Below are the code and all the weights of a small trained network. Each question names an input and a class and asks about switching units off, where a switched-off unit gives its printed mean instead of its output.

import numpy as np


def w(rows, s, z=0):
    codes = np.array(rows[::2]) - 128.0
    scale = np.full(codes.shape[1], s)
    scale[-1] = z or s
    return codes * scale


def f(y):
    return np.maximum(y, 0)


def log_softmax(a):
    a = a - a.max(-1, keepdims=True)
    return a - np.log(np.exp(a).sum(-1, keepdims=True))


def net(x, mask):
    res = np.array(x, float).reshape(1, 8) / 4 @ E
    y = f(res @ A[0][:, :-1].T + A[0][:, -1])
    res = res + np.where(mask, y, B[0][:, -1]) @ B[0][:, :-1]
    return log_softmax(res[-1] @ U[:, :-1].T + U[:, -1])


A, B = {}, {}
E = w([
[127,128,125,127,127],'x0',
[129,129,128,129,129],'x1',
[122,126,130,130,128],'x2',
[76,254,99,197,58],'x3',
[32,115,57,35,101],'x4',
[142,192,216,69,119],'x5',
[128,127,129,128,127],'x6',
[100,187,103,134,249],'x7',
],0.0098)
A[0] = w([
[128,104,155,87,23,93],'n1',
[139,79,56,199,135,112],'n2',
[75,155,113,60,89,146],'n3',
[139,164,198,66,91,98],'n4',
[97,144,93,71,84,104],'n5',
[74,92,120,162,137,114],'n6',
[66,246,104,161,81,92],'n7',
[147,188,108,116,178,125],'n8',
[91,140,125,123,201,111],'n9',
[118,130,89,87,123,95],'n10',
[82,82,71,148,125,131],'n11',
[152,136,178,88,140,136],'n12',
[152,89,112,156,53,110],'n13',
[214,158,134,156,117,82],'n14',
[77,127,121,92,133,185],'n15',
[173,22,116,56,157,125],'n16',
[105,175,64,202,40,100],'n17',
[156,64,163,158,36,77],'n18',
[61,142,175,72,106,98],'n19',
[131,92,156,98,176,87],'n20',
[59,100,74,43,111,107],'n21',
[136,199,178,80,146,136],'n22',
[142,114,155,177,148,94],'n23',
[146,151,126,96,149,255],'n24',
[168,134,141,158,124,167],'n25',
[72,99,111,119,125,101],'n26',
[201,139,121,62,26,160],'n27',
[124,125,77,73,106,91],'n28',
],0.012,0.015)
B[0] = w([
[108,100,106,119,197,170],'n1',
[151,255,67,18,78,168],'n2',
[151,149,106,180,122,186],'n3',
[150,163,96,41,152,168],'n4',
[178,112,145,159,142,161],'n5',
[151,116,114,95,123,143],'n6',
[104,110,220,92,122,207],'n7',
[83,32,98,136,210,168],'n8',
[64,58,124,122,206,164],'n9',
[166,174,123,166,192,142],'n10',
[148,160,112,107,97,166],'n11',
[147,169,81,112,73,172],'n12',
[90,88,106,95,190,165],'n13',
[190,92,151,145,164,158],'n14',
[154,96,104,178,85,190],'n15',
[78,171,221,125,80,213],'n16',
[117,90,202,85,113,192],'n17',
[128,68,117,128,212,172],'n18',
[207,146,137,118,139,157],'n19',
[96,118,216,118,94,157],'n20',
[220,115,161,147,156,185],'n21',
[137,151,62,76,102,186],'n22',
[203,169,180,137,178,148],'n23',
[84,93,90,184,60,251],'n24',
[191,105,88,168,86,182],'n25',
[164,126,139,133,145,145],'n26',
[52,114,73,163,155,200],'n27',
[192,124,176,137,187,146],'n28',
],0.0085,0.016)
U = w([
[109,108,115,152,76,250],'0',
[87,118,243,88,95,62],'1',
[220,126,147,182,147,55],'2',
[58,81,91,108,209,63],'3',
[150,188,70,3,92,92],'4',
[101,107,107,177,62,186],'5',
],0.011,0.013)

Each question gives the input, the list of numbers given to net, and the class t.
The units are the neurons (one row each of A and B). Each row of codes is followed by its name. A weight is (code - 128) times the scale printed after its matrix; where a second scale follows, it is the last column's (A, B and U).
mask holds one flag per neuron, in row order. A switched-off neuron (its flag False) gives its mean, the last column of its row in B, instead of its output. The means were averaged over made-up inputs and are rounded, as every weight is.
A unit's drop is (log p(t) with every unit on - log p(t) with that unit switched off) / (log p(t) with every unit on - log p(t) with every unit switched off).
The circuit of an input: a set's keep is (log p(t) with only the set's units on - log p(t) with every unit switched off) / (log p(t) with every unit on - log p(t) with every unit switched off). Starting from the 12 units with the biggest drops (on a tie, the unit counted first), units are removed one at a time, each time the one whose removal leaves the highest keep (on an exact tie, the one counted first), for as long as the keep stays at least 0.8.
circuit, biggest first: the units of the circuit, biggest drop first
top k neurons: the k neurons with the biggest drops, biggest first
input [3,2,2,7,8,-2,-4,-4], class 2: circuit, biggest first -> n21, n5, n28
input [-4,6,-6,1,-3,7,2,5], class 4: circuit, biggest first -> n22
input [3,5,-4,4,-3,-7,5,6], class 4: top 2 neurons -> n2, n27
input [-5,-4,7,-6,5,-4,8,7], class 0: circuit, biggest first -> n16, n15
input [-4,8,-7,-2,5,4,2,-5], class 2: circuit, biggest first -> n21, n19, n5
input [8,7,-3,-4,-6,0,2,8], class 3: top 2 neurons -> n9, n8
input [5,-4,-7,-3,7,-4,-5,-4], class 2: top 2 neurons -> n21, n28
input [6,0,-3,5,5,-7,-5,-3], class 4: top 3 neurons -> n2, n11, n24
input [1,0,0,2,0,-6,3,-1], class 4: circuit, biggest first -> n2, n24
input [2,-7,2,-5,7,-5,3,1], class 2: circuit, biggest first -> n21, n28
input [2,5,8,5,8,-8,-6,-4], class 2: circuit, biggest first -> n21, n5, n28
input [-8,-8,6,3,4,5,-6,-8], class 3: circuit, biggest first -> n1, n27
input [1,0,-2,-7,8,7,-3,-3], class 2: circuit, biggest first -> n21, n3
input [-2,3,5,-1,-4,7,-4,4], class 4: top 2 neurons -> n22, n4
input [-5,-2,-7,5,-2,6,-1,-3], class 4: circuit, biggest first -> n4
input [0,5,7,5,-5,2,2,6], class 3: top 2 neurons -> n8, n16
input [-5,-1,-7,-2,-1,-5,-2,-1], class 4: circuit, biggest first -> n2, n27
input [5,7,-3,5,-5,-6,1,7], class 3: top 4 neurons -> n8, n9, n16, n15
input [-2,5,3,-3,-4,8,7,-8], class 3: circuit, biggest first -> n27, n18
input [3,-8,6,5,2,-2,-3,1], class 1: top 2 neurons -> n7, n17
input [4,8,-1,4,0,3,-2,5], class 3: circuit, biggest first -> n8
input [5,-5,1,-8,-7,-7,7,0], class 1: top 2 neurons -> n16, n20
input [-7,1,-7,8,-4,4,-5,-8], class 1: top 4 neurons -> n17, n7, n8, n9
input [-4,3,-5,-5,0,6,-7,6], class 0: top 2 neurons -> n24, n12
input [3,6,-8,6,6,-7,-3,-1], class 4: top 3 neurons -> n2, n11, n16
